Below are the code and all the weights of a small trained network. Each question names an input and a target symbol and asks about switching units off, where a switched-off unit gives its printed mean instead of its output.

import numpy as np


def w(rows, s, z=0):
    codes = np.array(rows[::2]) - 128.0
    scale = np.full(codes.shape[1], s)
    scale[-1] = z or s
    return codes * scale


def f(y):
    return y / 2 * (1 + np.tanh(0.7978845608 * (y + 0.044715 * y**3)))


def softmax(a):
    e = np.exp(a - a.max(-1, keepdims=True))
    return e / e.sum(-1, keepdims=True)


def log_softmax(a):
    a = a - a.max(-1, keepdims=True)
    return a - np.log(np.exp(a).sum(-1, keepdims=True))


def net(x, mask):
    ids = ['γδεηθλτ'.index(c) for c in x.split()]
    T = len(ids)
    res = E[ids] + P[:T]
    u = 0
    for l in range(2):
        r = res
        for j in range(2):
            rows = slice(2 * j, 2 * j + 2)
            q, k, v = (r @ M[l][rows].T for M in (Q, K, V))
            z = softmax(np.where(np.tri(T) > 0, q @ k.T / 2**0.5, -1e9)) @ v
            o = O[l][rows]
            res = res + np.where(mask[u + j], z, o[:, -1]) @ o[:, :-1]
        u += 2
        y = f(res @ A[l][:, :-1].T + A[l][:, -1])
        res = res + np.where(mask[u : u + 8], y, B[l][:, -1]) @ B[l][:, :-1]
        u += 8
    return log_softmax(res[-1] @ U[:, :-1].T + U[:, -1])


Q, K, V, O, A, B = {}, {}, {}, {}, {}, {}
E = w([
[107,126,85,154],'γ',
[7,74,157,141],'δ',
[140,179,107,48],'ε',
[144,119,146,44],'η',
[220,71,208,177],'θ',
[120,25,73,130],'λ',
[174,231,130,62],'τ',
],0.012)
P = w([
[110,123,73,180],'0',
[77,99,223,12],'1',
[120,107,178,48],'2',
[143,124,132,83],'3',
[156,112,90,179],'4',
[186,130,100,144],'5',
[200,125,84,150],'6',
[215,119,89,139],'7',
[218,114,80,155],'8',
[233,117,88,140],'9',
[225,107,74,173],'10',
[245,124,75,148],'11',
[254,113,84,150],'12',
[255,114,76,152],'13',
],0.0028)
Q[0] = w([
[5,149,153,128],'L0H1',
[205,147,169,201],'L0H1',
[245,46,30,65],'L0H2',
[160,129,112,67],'L0H2',
],0.013)
K[0] = w([
[92,138,79,80],'L0H1',
[136,128,195,114],'L0H1',
[250,53,166,148],'L0H2',
[157,137,106,109],'L0H2',
],0.021)
V[0] = w([
[45,145,78,3],'L0H1',
[190,143,87,157],'L0H1',
[121,144,153,231],'L0H2',
[87,99,31,89],'L0H2',
],0.013)
O[0] = w([
[216,67,28,43,5],'L0H1',
[57,162,105,134,178],'L0H1',
[194,56,47,144,108],'L0H2',
[1,179,116,112,16],'L0H2',
],0.0079,0.0022)
A[0] = w([
[197,185,102,143,2],'L0N1',
[60,151,1,230,67],'L0N2',
[95,36,104,155,27],'L0N3',
[101,191,118,186,66],'L0N4',
[189,203,188,87,53],'L0N5',
[142,212,23,174,93],'L0N6',
[133,136,213,65,105],'L0N7',
[176,97,102,47,120],'L0N8',
],0.0087,0.0025)
B[0] = w([
[73,72,46,103,133],'L0N1',
[142,206,199,79,184],'L0N2',
[84,84,98,235,206],'L0N3',
[115,68,159,75,137],'L0N4',
[2,97,70,195,217],'L0N5',
[234,156,93,89,132],'L0N6',
[73,104,149,240,180],'L0N7',
[236,79,162,81,254],'L0N8',
],0.0087,0.0032)
Q[1] = w([
[118,32,255,56],'L1H1',
[104,28,119,241],'L1H1',
[70,46,125,100],'L1H2',
[150,100,115,220],'L1H2',
],0.0092)
K[1] = w([
[237,142,92,254],'L1H1',
[109,103,251,199],'L1H1',
[189,181,67,135],'L1H2',
[165,34,154,184],'L1H2',
],0.0086)
V[1] = w([
[139,132,109,246],'L1H1',
[162,245,124,147],'L1H1',
[162,170,15,170],'L1H2',
[46,78,40,119],'L1H2',
],0.013)
O[1] = w([
[108,77,200,103,254],'L1H1',
[63,60,107,157,64],'L1H1',
[72,5,123,78,76],'L1H2',
[116,132,150,28,113],'L1H2',
],0.012,0.0081)
A[1] = w([
[107,162,38,120,44],'L1N1',
[62,192,78,29,4],'L1N2',
[89,103,219,195,193],'L1N3',
[146,190,120,161,64],'L1N4',
[183,64,35,24,130],'L1N5',
[133,178,38,152,251],'L1N6',
[158,126,125,253,74],'L1N7',
[2,228,116,101,159],'L1N8',
],0.0072,0.0027)
B[1] = w([
[180,108,183,125,155],'L1N1',
[129,83,194,73,188],'L1N2',
[115,178,65,106,249],'L1N3',
[66,100,139,117,156],'L1N4',
[206,47,99,199,190],'L1N5',
[71,251,131,116,176],'L1N6',
[136,57,153,107,200],'L1N7',
[61,89,78,142,183],'L1N8',
],0.013)
U = w([
[126,47,47,141,142],'γ',
[166,129,17,158,119],'δ',
[140,169,99,130,249],'ε',
[103,107,195,191,44],'η',
[73,97,155,48,174],'θ',
[64,110,2,196,143],'λ',
[194,120,211,66,4],'τ',
],0.0048,0.003)

Each question gives the input, a string of symbols that net reads in full, and the target symbol t.
The units are the heads (2 rows each of Q, K, V and O) and the neurons (one row each of A and B). Each row of codes is followed by its name. A weight is (code - 128) times the scale printed after its matrix; where a second scale follows, it is the last column's (O, A, B and U).
mask holds one flag per unit, layer by layer, with each layer's heads first. A switched-off unit (its flag False) gives its mean, the last column of its rows in O or B, instead of its output. The means were averaged over made-up inputs and are rounded, as every weight is.
A unit's drop is (log p(t) with every unit on - log p(t) with that unit switched off) / (log p(t) with every unit on - log p(t) with every unit switched off).
The circuit of an input: a set's keep is (log p(t) with only the set's units on - log p(t) with every unit switched off) / (log p(t) with every unit on - log p(t) with every unit switched off). Starting from the 12 units with the biggest drops (on a tie, the unit counted first), units are removed one at a time, each time the one whose removal leaves the highest keep (on an exact tie, the one counted first), for as long as the keep stays at least 0.8.
units of the circuit, in order: the units of the circuit, biggest drop first
unit that matters most: the unit with the biggest drop
k most important neurons: the k neurons with the biggest drops, biggest first
k most important neurons of layer l: the k neurons of layer l with the biggest drops, biggest first
heads that matter: for each layer, one digit per head in row order, 1 if its drop is at least 0.15 and else 0, layers parted by /
input τ η λ η, target γ: units of the circuit, in order => [L0H1 L1H2 L1N5]
input γ τ η, target λ: 4 most important neurons => [L0N2 L0N6 L1N2 L0N7]
input γ λ λ, target λ: 3 most important neurons of layer 0 => [L0N2 L0N6 L0N5]
input λ λ γ λ η λ ε λ γ λ λ λ λ τ, target θ: units of the circuit, in order => [L0H2 L1H2]
input δ ε γ, target δ: unit that matters most => L0H1
input γ λ τ θ τ λ ε η, target τ: 3 most important neurons => [L0N8 L0N3 L1N8]
input γ ε ε η, target λ: units of the circuit, in order => [L1H1 L0N2 L1N2]
input γ η λ, target λ: 2 most important neurons of layer 1 => [L1N2 L1N7]
input τ τ λ λ λ λ λ η λ λ η τ, target θ: units of the circuit, in order => [L0H2 L1H2 L0N8]
input γ λ δ, target λ: heads that matter => 01 / 00
input θ ε δ τ δ τ η λ τ τ λ λ τ, target λ: units of the circuit, in order => [L0H1 L0N5 L0N8 L1N8]
input η τ λ ε τ δ λ θ η λ λ γ, target ε: 2 most important neurons => [L1N6 L0N8]
input δ δ λ θ λ τ ε λ γ λ λ λ λ θ, target θ: 2 most important neurons => [L1N3 L0N3]
input λ λ τ λ γ θ λ ε, target δ: unit that matters most => L0H2
input ε η τ η, target δ: units of the circuit, in order => [L0H1 L1H1]
input θ ε λ γ λ δ η, target τ: 2 most important neurons of layer 0 => [L0N3 L0N8]
input τ λ η δ, target γ: heads that matter => 11 / 01
input τ η δ, target γ: 2 most important neurons of layer 0 => [L0N5 L0N6]
input τ τ γ, target γ: 2 most important neurons => [L0N5 L1N5]
input δ η τ λ, target τ: 2 most important neurons => [L0N5 L1N3]
input η γ λ, target ε: unit that matters most => L0H2
input η ε λ η, target ε: 3 most important neurons of layer 0 => [L0N8 L0N3 L0N1]
input λ ε τ δ λ λ δ θ λ τ λ δ, target θ: 2 most important neurons => [L1N5 L0N8]
input λ λ λ η λ τ λ γ λ τ λ γ, target θ: 3 most important neurons => [L1N2 L0N8 L0N2]
input δ τ τ λ, target τ: 2 most important neurons of layer 0 => [L0N5 L0N1]
input γ λ δ τ τ τ η, target γ: 2 most important neurons of layer 0 => [L0N5 L0N6]
input γ η η ε, target λ: heads that matter => 01 / 10
